Below is a small trained network, with its code and all its weights. Each question gives an input and a target symbol and asks what happens when units are switched off, that is, made to give their printed mean instead of their output.

import numpy as np


def w(rows, s, z=0):
    codes = np.array(rows[::2]) - 128.0
    scale = np.full(codes.shape[1], s)
    scale[-1] = z or s
    return codes * scale


def f(y):
    return np.maximum(y, 0)


def softmax(a):
    e = np.exp(a - a.max(-1, keepdims=True))
    return e / e.sum(-1, keepdims=True)


def log_softmax(a):
    a = a - a.max(-1, keepdims=True)
    return a - np.log(np.exp(a).sum(-1, keepdims=True))


def net(x, mask):
    ids = ['γδεζηθλμξπφψω'.index(c) for c in x.split()]
    T = len(ids)
    res = E[ids] + P[:T]
    u = 0
    for l in range(3):
        q, k, v = (res @ M[l].T for M in (Q, K, V))
        z = softmax(np.where(np.tri(T) > 0, q @ k.T / 2**0.5, -1e9)) @ v
        res = res + np.where(mask[u], z, O[l][:, -1]) @ O[l][:, :-1]
        u += 1
        y = f(res @ A[l][:, :-1].T + A[l][:, -1])
        res = res + np.where(mask[u : u + 4], y, B[l][:, -1]) @ B[l][:, :-1]
        u += 4
    return log_softmax(res[-1] @ U[:, :-1].T + U[:, -1])


Q, K, V, O, A, B = {}, {}, {}, {}, {}, {}
E = w([
[109,156,68,150],'γ',
[110,92,142,118],'δ',
[138,62,173,96],'ε',
[45,51,118,160],'ζ',
[156,201,91,192],'η',
[154,88,88,106],'θ',
[41,180,81,178],'λ',
[87,108,90,114],'μ',
[88,107,131,114],'ξ',
[140,153,145,152],'π',
[94,103,116,102],'φ',
[143,173,86,170],'ψ',
[4,86,186,134],'ω',
],0.02)
P = w([
[80,24,51,254],'0',
[68,253,158,189],'1',
[63,239,150,197],'2',
[54,245,122,203],'3',
[80,200,150,176],'4',
[49,223,113,205],'5',
[54,216,98,195],'6',
],0.006)
Q[0] = w([
[152,168,1,150],'L0H1',
[69,111,22,45],'L0H1',
],0.0067)
K[0] = w([
[198,129,62,25],'L0H1',
[254,40,144,97],'L0H1',
],0.0094)
V[0] = w([
[202,139,165,2],'L0H1',
[80,244,185,128],'L0H1',
],0.0044)
O[0] = w([
[231,62,152,138,2],'L0H1',
[95,255,96,159,156],'L0H1',
],0.0092,0.0057)
A[0] = w([
[206,187,92,140,141],'L0N1',
[77,142,99,103,100],'L0N2',
[89,148,189,113,214],'L0N3',
[2,58,238,79,254],'L0N4',
],0.0091,0.0051)
B[0] = w([
[5,98,101,123,141],'L0N1',
[136,50,104,61,193],'L0N2',
[116,213,99,135,203],'L0N3',
[76,135,74,191,249],'L0N4',
],0.012,0.013)
Q[1] = w([
[48,98,170,64],'L1H1',
[52,13,2,158],'L1H1',
],0.0061)
K[1] = w([
[150,162,148,214],'L1H1',
[136,3,161,231],'L1H1',
],0.0076)
V[1] = w([
[88,210,70,2],'L1H1',
[192,227,116,201],'L1H1',
],0.007)
O[1] = w([
[145,233,15,134,170],'L1H1',
[1,99,13,14,2],'L1H1',
],0.0094,0.0029)
A[1] = w([
[119,158,100,85,162],'L1N1',
[7,199,152,105,39],'L1N2',
[222,115,70,199,247],'L1N3',
[123,254,87,185,170],'L1N4',
],0.0077,0.0012)
B[1] = w([
[146,73,204,179,156],'L1N1',
[183,107,106,1,237],'L1N2',
[158,79,207,215,136],'L1N3',
[130,25,144,182,251],'L1N4',
],0.01,0.025)
Q[2] = w([
[192,252,152,119],'L2H1',
[178,90,65,154],'L2H1',
],0.013)
K[2] = w([
[113,132,143,45],'L2H1',
[81,2,114,241],'L2H1',
],0.0072)
V[2] = w([
[118,196,175,112],'L2H1',
[52,102,146,1],'L2H1',
],0.0063)
O[2] = w([
[35,16,83,254,3],'L2H1',
[101,109,228,19,89],'L2H1',
],0.0085,0.014)
A[2] = w([
[209,2,70,197,64],'L2N1',
[132,173,130,102,255],'L2N2',
[3,97,208,88,184],'L2N3',
[220,126,69,86,129],'L2N4',
],0.0046,0.004)
B[2] = w([
[79,244,149,71,230],'L2N1',
[88,10,138,212,199],'L2N2',
[180,217,209,150,184],'L2N3',
[129,103,140,140,253],'L2N4',
],0.012,0.0065)
U = w([
[64,160,150,68,199],'γ',
[111,172,94,117,169],'δ',
[45,11,81,192,230],'ε',
[95,100,121,100,63],'ζ',
[201,168,143,125,101],'η',
[100,202,89,80,102],'θ',
[93,49,180,177,231],'λ',
[204,171,68,68,168],'μ',
[114,234,114,77,51],'ξ',
[21,95,83,99,37],'π',
[115,144,110,131,131],'φ',
[101,105,94,138,209],'ψ',
[159,145,160,84,6],'ω',
],0.011,0.0015)

Each question gives the input, a string of symbols that net reads in full, and the target symbol t.
The units are the heads (2 rows each of Q, K, V and O) and the neurons (one row each of A and B). Each row of codes is followed by its name. A weight is (code - 128) times the scale printed after its matrix; where a second scale follows, it is the last column's (O, A, B and U).
mask holds one flag per unit, layer by layer, with each layer's heads first. A switched-off unit (its flag False) gives its mean, the last column of its rows in O or B, instead of its output. The means were averaged over made-up inputs and are rounded, as every weight is.
A unit's drop is (log p(t) with every unit on - log p(t) with that unit switched off) / (log p(t) with every unit on - log p(t) with every unit switched off).
The circuit of an input: a set's keep is (log p(t) with only the set's units on - log p(t) with every unit switched off) / (log p(t) with every unit on - log p(t) with every unit switched off). Starting from the 12 units with the biggest drops (on a tie, the unit counted first), units are removed one at a time, each time the one whose removal leaves the highest keep (on an exact tie, the one counted first), for as long as the keep stays at least 0.8.
circuit, biggest first: the units of the circuit, biggest drop first
unit that matters most: the unit with the biggest drop
top k neurons: the k neurons with the biggest drops, biggest first
top k neurons in layer l: the k neurons of layer l with the biggest drops, biggest first
input ξ ξ δ δ ω, target π: top 2 neurons -> [L1N2; L0N4]
input δ λ γ δ, target ε: top 3 neurons -> [L1N2; L0N2; L1N4]
input δ ζ δ ε ε, target ε: circuit, biggest first -> [L1N2; L0N4]
input ε λ λ ω λ δ θ, target η: unit that matters most -> L0H1
input ε ε φ μ δ δ, target λ: circuit, biggest first -> [L1H1; L0H1]
input π π ε γ ω λ δ, target γ: circuit, biggest first -> [L1H1; L2H1; L0N2]
input ω θ γ ψ, target ω: circuit, biggest first -> [L0N4; L2H1; L1N2]
input ζ ξ λ, target η: circuit, biggest first -> [L1H1; L0H1]
input π γ λ δ, target γ: top 2 neurons -> [L0N2; L2N3]
input λ ω π φ, target μ: circuit, biggest first -> [L1H1; L0H1; L2H1; L1N4]
input λ λ λ λ λ, target μ: top 3 neurons -> [L1N2; L0N2; L1N4]
input ω λ λ λ λ λ, target ω: circuit, biggest first -> [L0N4; L2H1; L1N2; L1N4]
input ω λ φ λ η λ μ, target ω: top 4 neurons -> [L0N4; L0N1; L1N4; L1N2]
input ω ψ δ λ π η η, target ω: top neuron in layer 0 -> [L0N4]
input δ ε δ δ, target ε: top 4 neurons -> [L1N2; L1N4; L0N2; L2N1]
input ε φ ε λ θ λ ξ, target λ: top 3 neurons -> [L1N4; L1N2; L0N3]
input ω λ ω δ π θ, target ω: top 2 neurons in layer 0 -> [L0N4; L0N3]
input ω λ μ η, target ω: top 2 neurons -> [L0N4; L0N1]
input λ ε ε, target μ: circuit, biggest first -> [L1H1; L1N4]
input ψ ε λ ω, target π: top 2 neurons -> [L0N4; L1N2]
input δ λ η ψ, target ε: circuit, biggest first -> [L1N4]
input ε π φ π λ θ φ, target λ: top 3 neurons -> [L1N2; L1N4; L0N3]
input ζ δ λ ψ ξ γ, target η: top 2 neurons -> [L0N4; L1N3]
input ω ω λ λ λ ξ, target ω: top 2 neurons in layer 0 -> [L0N4; L0N3]
input δ ε ξ ξ, target ε: top 3 neurons in layer 1 -> [L1N2; L1N4; L1N1]
input ε λ γ, target λ: top 3 neurons in layer 0 -> [L0N2; L0N3; L0N4]
